Below are the code and all the weights of a small trained network. Each question names an input and a class and asks about switching units off, where a switched-off unit gives its printed mean instead of its output.

import numpy as np


def w(rows, s, z=0):
    codes = np.array(rows[::2]) - 128.0
    scale = np.full(codes.shape[1], s)
    scale[-1] = z or s
    return codes * scale


def norm(h):
    return h / np.sqrt((h * h).mean(-1, keepdims=True) + 1e-5)


def f(y):
    return y / 2 * (1 + np.tanh(0.7978845608 * (y + 0.044715 * y**3)))


def log_softmax(a):
    a = a - a.max(-1, keepdims=True)
    return a - np.log(np.exp(a).sum(-1, keepdims=True))


def net(x, mask):
    res = np.array(x, float).reshape(1, 4) / 4 @ E
    u = 0
    for l in range(3):
        y = f(norm(res) @ A[l][:, :-1].T + A[l][:, -1])
        res = res + np.where(mask[u : u + 6], y, B[l][:, -1]) @ B[l][:, :-1]
        u += 6
    return log_softmax(norm(res)[-1] @ U[:, :-1].T + U[:, -1])


A, B = {}, {}
E = w([
[101,167,61,38,79,163,182,173,84,15,131,167],'x0',
[46,130,230,103,136,62,128,128,240,67,255,49],'x1',
[198,73,150,143,148,228,210,95,128,92,191,78],'x2',
[64,80,111,199,5,143,125,57,60,173,181,132],'x3',
],0.0087)
A[0] = w([
[107,144,144,148,105,156,149,112,111,197,77,162,2],'0.n1',
[122,103,157,199,161,95,71,73,125,252,108,113,28],'0.n2',
[142,35,169,194,102,145,169,64,123,141,161,95,23],'0.n3',
[121,115,187,115,150,105,146,151,178,69,183,62,2],'0.n4',
[77,172,90,131,88,62,104,114,97,79,105,160,127],'0.n5',
[102,121,151,188,108,126,155,84,122,156,175,111,38],'0.n6',
],0.011,0.0024)
B[0] = w([
[104,119,100,137,135,81,96,93,141,95,72,91,178],'0.n1',
[196,99,197,207,58,80,135,171,195,185,78,129,254],'0.n2',
[73,121,173,157,109,195,153,162,82,124,177,136,226],'0.n3',
[103,105,132,127,209,134,88,7,164,67,129,131,237],'0.n4',
[118,162,120,158,133,124,155,172,113,188,190,132,208],'0.n5',
[76,215,183,148,134,171,174,172,155,161,74,162,190],'0.n6',
],0.011,0.0092)
A[1] = w([
[186,205,65,130,197,95,177,138,92,102,20,197,5],'1.n1',
[134,188,78,20,123,148,190,142,82,33,132,151,88],'1.n2',
[170,22,74,173,86,187,139,63,2,147,44,127,29],'1.n3',
[139,188,111,14,209,96,125,118,211,124,99,115,180],'1.n4',
[122,190,151,122,215,181,168,209,170,81,213,117,163],'1.n5',
[89,145,173,76,103,110,98,112,166,147,112,78,94],'1.n6',
],0.0072,0.0032)
B[1] = w([
[77,55,188,101,164,161,242,164,82,157,85,28,223],'1.n1',
[153,162,152,157,76,104,82,203,190,160,132,179,226],'1.n2',
[37,111,97,58,147,41,151,81,151,70,60,117,219],'1.n3',
[188,50,133,255,165,96,166,165,166,128,92,76,243],'1.n4',
[114,145,155,215,143,171,83,103,14,153,94,175,255],'1.n5',
[247,124,144,117,128,248,222,93,99,98,118,165,149],'1.n6',
],0.0095,0.0059)
A[2] = w([
[152,128,98,98,122,197,136,152,134,155,107,84,113],'2.n1',
[146,153,10,109,76,55,98,158,69,153,163,134,92],'2.n2',
[172,92,149,71,114,120,80,92,222,23,118,93,80],'2.n3',
[220,149,185,158,194,129,122,231,84,176,104,111,108],'2.n4',
[203,94,183,130,27,162,133,220,149,254,145,54,3],'2.n5',
[185,111,106,101,146,192,76,202,78,53,116,189,112],'2.n6',
],0.0088,0.0051)
B[2] = w([
[60,76,171,143,97,60,73,143,120,111,97,123,131],'2.n1',
[153,141,67,57,144,163,92,153,157,134,214,134,162],'2.n2',
[180,58,53,111,165,18,133,120,183,117,81,81,170],'2.n3',
[108,134,121,137,59,101,84,204,194,170,158,160,254],'2.n4',
[166,126,4,136,112,87,192,227,109,166,103,168,234],'2.n5',
[173,176,138,143,115,101,150,83,111,150,95,132,146],'2.n6',
],0.012,0.0075)
U = w([
[235,200,144,90,125,142,117,81,73,116,96,142,2],'0',
[128,189,45,40,133,114,83,143,111,143,210,143,112],'1',
[96,106,84,9,154,118,157,107,61,66,72,79,69],'2',
[137,125,140,185,50,112,133,226,136,199,111,149,193],'3',
[51,141,217,158,118,201,116,37,91,94,184,112,116],'4',
[220,69,148,141,192,73,92,49,187,82,94,77,154],'5',
],0.015,0.0066)

Each question gives the input, the list of numbers given to net, and the class t.
The units are the neurons (one row each of A and B). Each row of codes is followed by its name. A weight is (code - 128) times the scale printed after its matrix; where a second scale follows, it is the last column's (A, B and U).
mask holds one flag per neuron, layer by layer. A switched-off neuron (its flag False) gives its mean, the last column of its row in B, instead of its output. The means were averaged over made-up inputs and are rounded, as every weight is.
A unit's drop is (log p(t) with every unit on - log p(t) with that unit switched off) / (log p(t) with every unit on - log p(t) with every unit switched off).
The circuit of an input: a set's keep is (log p(t) with only the set's units on - log p(t) with every unit switched off) / (log p(t) with every unit on - log p(t) with every unit switched off). Starting from the 12 units with the biggest drops (on a tie, the unit counted first), units are removed one at a time, each time the one whose removal leaves the highest keep (on an exact tie, the one counted first), for as long as the keep stays at least 0.8.
circuit, biggest first: the units of the circuit, biggest drop first
unit that matters most: the unit with the biggest drop
k most important neurons: the k neurons with the biggest drops, biggest first
k most important neurons of layer l: the k neurons of layer l with the biggest drops, biggest first
drop of u: that unit's drop, to one decimal
input [2,-2,-6,0], class 1: unit that matters most => 0.n5
input [4,-2,0,1], class 1: circuit, biggest first => (1.n4; 0.n2)
input [7,-8,-5,2], class 2: 2 most important neurons of layer 1 => (1.n1; 1.n3)
input [3,1,-4,6], class 1: 2 most important neurons => (0.n2; 2.n2)
input [2,-5,-8,5], class 1: 2 most important neurons => (2.n2; 0.n5)
input [-8,4,3,-3], class 5: 3 most important neurons of layer 0 => (0.n4; 0.n2; 0.n5)
input [-2,8,2,-2], class 5: 2 most important neurons => (0.n4; 2.n3)
input [3,5,-5,7], class 4: 2 most important neurons of layer 2 => (2.n5; 2.n4)
input [-1,6,2,-1], class 5: 3 most important neurons => (0.n4; 2.n3; 0.n5)
input [4,-6,-4,2], class 2: 2 most important neurons => (1.n1; 0.n1)
input [4,-6,-5,2], class 2: 2 most important neurons => (1.n1; 0.n1)
input [6,-8,1,-2], class 2: 2 most important neurons of layer 1 => (1.n3; 1.n1)
input [-3,7,-2,3], class 4: 2 most important neurons => (0.n4; 0.n6)
input [6,2,-7,1], class 1: most important neuron of layer 0 => (0.n2)
input [-3,4,6,3], class 4: drop of 0.n2 => 0.0
input [-3,4,4,3], class 4: drop of 0.n4 => 0.1
input [-4,-7,6,-5], class 2: drop of 1.n2 => 0.1
